Below are the code and all the weights of a small trained network. Each question names an input and a target symbol and asks about switching units off, where a switched-off unit gives its printed mean instead of its output.

import numpy as np


def w(rows, s, z=0):
    codes = np.array(rows[::2]) - 128.0
    scale = np.full(codes.shape[1], s)
    scale[-1] = z or s
    return codes * scale


def norm(h):
    return h / np.sqrt((h * h).mean(-1, keepdims=True) + 1e-5)


def f(y):
    return y / 2 * (1 + np.tanh(0.7978845608 * (y + 0.044715 * y**3)))


def softmax(a):
    e = np.exp(a - a.max(-1, keepdims=True))
    return e / e.sum(-1, keepdims=True)


def log_softmax(a):
    a = a - a.max(-1, keepdims=True)
    return a - np.log(np.exp(a).sum(-1, keepdims=True))


def net(x, mask):
    ids = ['ΘΠΦδεστψ'.index(c) for c in x.split()]
    T = len(ids)
    res = E[ids] + P[:T]
    u = 0
    for l in range(3):
        q, k, v = (norm(res) @ M[l].T for M in (Q, K, V))
        z = softmax(np.where(np.tri(T) > 0, q @ k.T / 2**0.5, -1e9)) @ v
        res = res + np.where(mask[u], z, O[l][:, -1]) @ O[l][:, :-1]
        u += 1
        y = f(norm(res) @ A[l][:, :-1].T + A[l][:, -1])
        res = res + np.where(mask[u : u + 12], y, B[l][:, -1]) @ B[l][:, :-1]
        u += 12
    return log_softmax(norm(res)[-1] @ U[:, :-1].T + U[:, -1])


Q, K, V, O, A, B = {}, {}, {}, {}, {}, {}
E = w([
[181,179,205,78],'Θ',
[3,73,138,78],'Π',
[116,181,53,147],'Φ',
[86,61,203,131],'δ',
[145,100,58,113],'ε',
[50,153,146,22],'σ',
[85,123,174,85],'τ',
[151,148,100,197],'ψ',
],0.0047)
P = w([
[249,168,235,109],'0',
[255,154,215,113],'1',
[247,137,165,114],'2',
[221,128,159,133],'3',
[184,122,153,131],'4',
[149,123,151,141],'5',
[108,134,118,167],'6',
[95,108,119,161],'7',
[83,96,114,152],'8',
],0.00087)
Q[0] = w([
[151,99,238,50],'L0H1',
[121,88,253,78],'L0H1',
],0.0047)
K[0] = w([
[50,254,197,231],'L0H1',
[25,221,165,202],'L0H1',
],0.0047)
V[0] = w([
[202,3,110,69],'L0H1',
[108,172,228,141],'L0H1',
],0.003)
O[0] = w([
[4,108,121,225,254],'L0H1',
[241,244,52,122,175],'L0H1',
],0.0026,0.00055)
A[0] = w([
[108,152,157,175,95],'L0N1',
[215,247,107,232,143],'L0N2',
[128,128,128,128,128],'L0N3',
[155,177,164,118,7],'L0N4',
[168,37,90,61,114],'L0N5',
[185,143,147,82,42],'L0N6',
[78,32,17,255,6],'L0N7',
[180,116,132,88,69],'L0N8',
[130,124,126,125,131],'L0N9',
[208,90,228,225,56],'L0N10',
[201,88,84,140,146],'L0N11',
[128,135,137,141,114],'L0N12',
],0.0034,0.0014)
B[0] = w([
[107,122,144,90,112],'L0N1',
[253,89,104,139,187],'L0N2',
[128,128,128,128,128],'L0N3',
[70,124,117,136,57],'L0N4',
[110,202,140,183,151],'L0N5',
[67,123,126,148,75],'L0N6',
[84,179,200,205,255],'L0N7',
[73,131,116,147,79],'L0N8',
[128,128,127,129,130],'L0N9',
[68,67,168,32,141],'L0N10',
[179,201,119,185,109],'L0N11',
[123,130,129,125,114],'L0N12',
],0.003,0.00088)
Q[1] = w([
[253,168,95,163],'L1H1',
[216,229,58,142],'L1H1',
],0.0074)
K[1] = w([
[216,62,121,3],'L1H1',
[140,31,138,57],'L1H1',
],0.0064)
V[1] = w([
[166,11,224,172],'L1H1',
[163,108,148,2],'L1H1',
],0.0024)
O[1] = w([
[95,169,88,83,224],'L1H1',
[42,118,252,69,2],'L1H1',
],0.0039,0.00041)
A[1] = w([
[142,90,179,228,103],'L1N1',
[150,81,194,217,61],'L1N2',
[161,244,173,172,103],'L1N3',
[75,139,123,251,96],'L1N4',
[128,136,77,11,179],'L1N5',
[85,139,78,243,122],'L1N6',
[160,85,107,96,115],'L1N7',
[101,163,164,65,91],'L1N8',
[32,116,42,122,11],'L1N9',
[94,155,63,75,122],'L1N10',
[188,45,85,48,96],'L1N11',
[128,162,150,145,129],'L1N12',
],0.003,0.0011)
B[1] = w([
[65,146,72,80,162],'L1N1',
[103,217,63,76,129],'L1N2',
[140,81,126,91,136],'L1N3',
[151,62,117,2,214],'L1N4',
[91,163,146,247,253],'L1N5',
[107,25,125,89,248],'L1N6',
[101,137,115,138,118],'L1N7',
[109,116,123,168,175],'L1N8',
[222,146,177,110,141],'L1N9',
[158,112,111,187,167],'L1N10',
[28,219,127,158,133],'L1N11',
[117,113,126,130,129],'L1N12',
],0.0027,0.00067)
Q[2] = w([
[60,2,102,111],'L2H1',
[140,163,50,210],'L2H1',
],0.0063)
K[2] = w([
[64,220,88,199],'L2H1',
[140,107,253,155],'L2H1',
],0.005)
V[2] = w([
[158,73,88,4],'L2H1',
[178,34,202,185],'L2H1',
],0.0043)
O[2] = w([
[104,77,97,4,250],'L2H1',
[140,3,245,140,155],'L2H1',
],0.0047,0.00022)
A[2] = w([
[174,110,140,175,107],'L2N1',
[127,70,108,78,85],'L2N2',
[52,144,214,192,120],'L2N3',
[246,135,89,175,93],'L2N4',
[70,254,8,97,5],'L2N5',
[127,136,130,233,131],'L2N6',
[238,117,109,125,105],'L2N7',
[188,54,179,10,56],'L2N8',
[151,82,203,251,35],'L2N9',
[134,1,80,70,94],'L2N10',
[62,105,223,58,186],'L2N11',
[97,76,132,50,161],'L2N12',
],0.0035,0.0016)
B[2] = w([
[88,114,150,149,116],'L2N1',
[154,144,146,83,137],'L2N2',
[124,104,121,244,175],'L2N3',
[67,95,101,165,134],'L2N4',
[95,231,220,13,136],'L2N5',
[77,153,160,174,133],'L2N6',
[59,65,114,134,123],'L2N7',
[149,138,116,32,148],'L2N8',
[110,186,254,140,115],'L2N9',
[209,60,107,59,177],'L2N10',
[117,152,43,175,252],'L2N11',
[179,161,65,105,190],'L2N12',
],0.0032,0.0022)
U = w([
[209,159,216,117,164],'Θ',
[1,91,102,110,3],'Π',
[194,187,35,203,100],'Φ',
[71,36,232,95,160],'δ',
[188,78,80,31,189],'ε',
[54,229,132,63,122],'σ',
[104,181,219,219,165],'τ',
[223,73,169,191,84],'ψ',
],0.0074,0.0033)

Each question gives the input, a string of symbols that net reads in full, and the target symbol t.
The units are the heads (2 rows each of Q, K, V and O) and the neurons (one row each of A and B). Each row of codes is followed by its name. A weight is (code - 128) times the scale printed after its matrix; where a second scale follows, it is the last column's (O, A, B and U).
mask holds one flag per unit, layer by layer, with each layer's heads first. A switched-off unit (its flag False) gives its mean, the last column of its rows in O or B, instead of its output. The means were averaged over made-up inputs and are rounded, as every weight is.
A unit's drop is (log p(t) with every unit on - log p(t) with that unit switched off) / (log p(t) with every unit on - log p(t) with every unit switched off).
The circuit of an input: a set's keep is (log p(t) with only the set's units on - log p(t) with every unit switched off) / (log p(t) with every unit on - log p(t) with every unit switched off). Starting from the 12 units with the biggest drops (on a tie, the unit counted first), units are removed one at a time, each time the one whose removal leaves the highest keep (on an exact tie, the one counted first), for as long as the keep stays at least 0.8.
circuit, biggest first: the units of the circuit, biggest drop first
most important unit: the unit with the biggest drop
k most important neurons: the k neurons with the biggest drops, biggest first
drop when u is switched off: that unit's drop, to one decimal
input ψ δ Φ δ Φ δ, target Φ: circuit, biggest first => [L2H1; L1H1]
input Π ε τ Φ ψ, target τ: circuit, biggest first => [L1H1; L2N9]
input ψ ε Φ ψ ψ Φ τ δ, target τ: circuit, biggest first => [L2H1]
input Π Θ δ σ σ δ Π σ δ, target Π: circuit, biggest first => [L2H1; L2N11]
input ε Φ δ δ δ, target ε: 2 most important neurons => [L1N5; L1N4]
input ε Φ σ Φ σ Φ, target σ: 3 most important neurons => [L2N5; L1N4; L0N7]
input Θ Π δ ψ τ ε Π, target ε: 2 most important neurons => [L0N2; L0N7]
input δ Φ ψ ψ ε σ Θ σ ε, target σ: 3 most important neurons => [L0N7; L2N5; L1N5]
input δ τ ψ σ Π Φ ε Π, target ε: 2 most important neurons => [L0N7; L0N2]
input ε σ ψ τ δ δ, target τ: 4 most important neurons => [L0N7; L0N10; L1N5; L0N2]
input Φ ε Φ σ Φ ψ Θ Π, target σ: 4 most important neurons => [L1N5; L0N7; L2N5; L1N4]
input Π σ τ Θ ε ε δ ε ψ, target ε: 3 most important neurons => [L1N4; L1N5; L1N6]
input ε δ δ σ δ ψ δ, target σ: 4 most important neurons => [L0N7; L1N5; L2N5; L0N10]
input σ Π δ Φ Φ σ Φ σ δ, target Φ: circuit, biggest first => [L2H1]
input δ δ ε δ τ Π, target τ: 2 most important neurons => [L1N5; L0N7]
input ε δ ε ε δ Π Θ, target ε: 2 most important neurons => [L1N5; L2N8]
input ε Φ σ σ ψ σ ψ Φ Π, target σ: 2 most important neurons => [L2N5; L1N5]
input σ Θ ε Θ δ δ τ Φ, target τ: 3 most important neurons => [L0N7; L1N6; L1N11]
input τ ε δ Φ σ Π Φ ψ, target σ: 3 most important neurons => [L1N1; L1N5; L1N2]
input Θ τ δ ε σ Π ε, target σ: 2 most important neurons => [L0N7; L1N5]
input τ Θ Π Φ ε Π δ δ, target ε: most important unit => L1H1
input Φ Π ε δ ε ε δ σ δ, target σ: drop when L1N5 is switched off => 0.6
input δ δ δ Θ Π δ Φ τ, target τ: drop when L1N9 is switched off => 0.0
input ε τ Φ Φ ε ε τ Φ Φ, target τ: drop when L2N12 is switched off => 0.1
input Φ δ ε τ, target τ: drop when L0N7 is switched off => 0.1
